Below are the code and all the weights of a small trained network. Each question names an input and a class and asks about switching units off, where a switched-off unit gives its printed mean instead of its output.

import numpy as np


def w(rows, s, z=0):
    codes = np.array(rows[::2]) - 128.0
    scale = np.full(codes.shape[1], s)
    scale[-1] = z or s
    return codes * scale


def f(y):
    return np.maximum(y, 0)


def log_softmax(a):
    a = a - a.max(-1, keepdims=True)
    return a - np.log(np.exp(a).sum(-1, keepdims=True))


def net(x, mask):
    res = np.array(x, float).reshape(1, 8) / 4 @ E
    y = f(res @ A[0][:, :-1].T + A[0][:, -1])
    res = res + np.where(mask, y, B[0][:, -1]) @ B[0][:, :-1]
    return log_softmax(res[-1] @ U[:, :-1].T + U[:, -1])


A, B = {}, {}
E = w([
[129,129,126,124,129,131,129],'x0',
[128,129,124,127,135,131,125],'x1',
[135,222,187,175,95,208,106],'x2',
[82,138,98,195,163,164,226],'x3',
[254,132,145,169,158,81,150],'x4',
[123,117,139,161,113,110,128],'x5',
[129,122,128,141,116,125,129],'x6',
[115,138,143,133,150,110,120],'x7',
],0.013)
A[0] = w([
[169,98,127,160,142,138,140,119],'neuron 1',
[192,153,136,148,128,131,121,125],'neuron 2',
[41,102,143,74,56,131,13,243],'neuron 3',
[159,132,123,172,178,142,205,8],'neuron 4',
[77,83,59,108,147,92,168,222],'neuron 5',
[135,161,135,135,124,118,156,142],'neuron 6',
[155,160,116,163,166,122,229,30],'neuron 7',
[178,83,115,111,134,89,104,158],'neuron 8',
[86,68,106,101,117,120,140,158],'neuron 9',
[56,180,98,167,129,190,132,136],'neuron 10',
[170,105,151,135,133,112,101,125],'neuron 11',
[104,131,156,101,103,126,145,172],'neuron 12',
[138,84,101,99,146,87,136,254],'neuron 13',
[97,117,117,107,153,132,178,151],'neuron 14',
[6,107,107,145,132,155,190,133],'neuron 15',
[210,178,166,115,85,114,57,137],'neuron 16',
[142,200,154,157,103,165,107,163],'neuron 17',
[136,102,117,122,108,149,131,110],'neuron 18',
[118,91,106,113,140,94,139,248],'neuron 19',
[88,131,126,119,123,146,158,89],'neuron 20',
],0.015,0.0046)
B[0] = w([
[108,151,97,106,147,121,117,165],'neuron 1',
[150,149,152,134,204,121,133,180],'neuron 2',
[50,135,36,229,176,199,96,246],'neuron 3',
[77,116,63,185,152,175,103,191],'neuron 4',
[140,33,207,136,199,144,124,232],'neuron 5',
[124,121,115,135,126,167,137,153],'neuron 6',
[68,124,95,196,158,197,85,200],'neuron 7',
[117,141,97,75,131,24,102,193],'neuron 8',
[158,70,144,134,186,152,132,193],'neuron 9',
[154,173,149,126,3,136,145,218],'neuron 10',
[140,144,126,50,132,110,134,169],'neuron 11',
[115,141,150,174,108,130,123,154],'neuron 12',
[84,99,55,55,139,44,137,205],'neuron 13',
[139,64,150,159,138,134,121,180],'neuron 14',
[187,61,232,93,121,131,159,249],'neuron 15',
[193,149,180,121,238,133,165,220],'neuron 16',
[173,174,159,186,125,215,158,201],'neuron 17',
[120,118,145,141,133,113,112,137],'neuron 18',
[131,72,83,96,173,90,93,194],'neuron 19',
[150,137,135,105,89,127,155,165],'neuron 20',
],0.02,0.019)
U = w([
[39,75,107,136,171,137,66,191],'0',
[211,105,253,98,203,128,169,147],'1',
[101,216,120,187,135,198,122,208],'2',
[159,159,226,116,8,145,179,3],'3',
[159,165,128,34,160,38,122,73],'4',
],0.0079,0.0021)

Each question gives the input, the list of numbers given to net, and the class t.
The units are the neurons (one row each of A and B). Each row of codes is followed by its name. A weight is (code - 128) times the scale printed after its matrix; where a second scale follows, it is the last column's (A, B and U).
mask holds one flag per neuron, in row order. A switched-off neuron (its flag False) gives its mean, the last column of its row in B, instead of its output. The means were averaged over made-up inputs and are rounded, as every weight is.
A unit's drop is (log p(t) with every unit on - log p(t) with that unit switched off) / (log p(t) with every unit on - log p(t) with every unit switched off).
The circuit of an input: a set's keep is (log p(t) with only the set's units on - log p(t) with every unit switched off) / (log p(t) with every unit on - log p(t) with every unit switched off). Starting from the 12 units with the biggest drops (on a tie, the unit counted first), units are removed one at a time, each time the one whose removal leaves the highest keep (on an exact tie, the one counted first), for as long as the keep stays at least 0.8.
circuit, biggest first: the units of the circuit, biggest drop first
most important unit: the unit with the biggest drop
top k neurons: the k neurons with the biggest drops, biggest first
drop of u: that unit's drop, to one decimal
input [-6,-5,1,7,-4,-3,-1,-3], class 3: circuit, biggest first	(neuron 10)
input [-3,2,-1,1,-7,0,-2,-5], class 1: top 2 neurons	(neuron 15; neuron 7)
input [-2,-6,8,1,2,1,-8,-7], class 2: top 3 neurons	(neuron 15; neuron 5; neuron 17)
input [-7,-1,-4,1,-7,4,3,-6], class 1: top 2 neurons	(neuron 15; neuron 5)
input [-5,-7,0,-8,8,-8,4,6], class 4: top 3 neurons	(neuron 8; neuron 15; neuron 5)
input [-2,-2,0,-4,1,-1,-2,7], class 4: top 2 neurons	(neuron 15; neuron 5)
input [-1,-3,0,7,-6,2,3,-3], class 1: top 2 neurons	(neuron 15; neuron 5)
input [-3,8,-2,-8,0,0,8,7], class 0: top 3 neurons	(neuron 3; neuron 15; neuron 10)
input [-8,2,-6,3,1,3,4,6], class 0: top 2 neurons	(neuron 16; neuron 13)
input [6,-5,6,2,0,-8,-5,-8], class 3: top 2 neurons	(neuron 3; neuron 10)
input [4,-8,4,8,2,4,0,-7], class 2: top 2 neurons	(neuron 7; neuron 4)
input [4,4,3,-3,-7,1,2,-2], class 2: drop of neuron 3	1.0
input [-2,-6,-2,-4,1,3,-8,3], class 4: drop of neuron 7	0.1
input [-5,6,0,8,3,3,-1,-4], class 0: most important unit	neuron 17
input [-8,-3,3,5,-8,-7,-2,-8], class 3: drop of neuron 10	0.6
input [-2,-8,7,-2,-6,6,4,7], class 2: drop of neuron 3	1.5
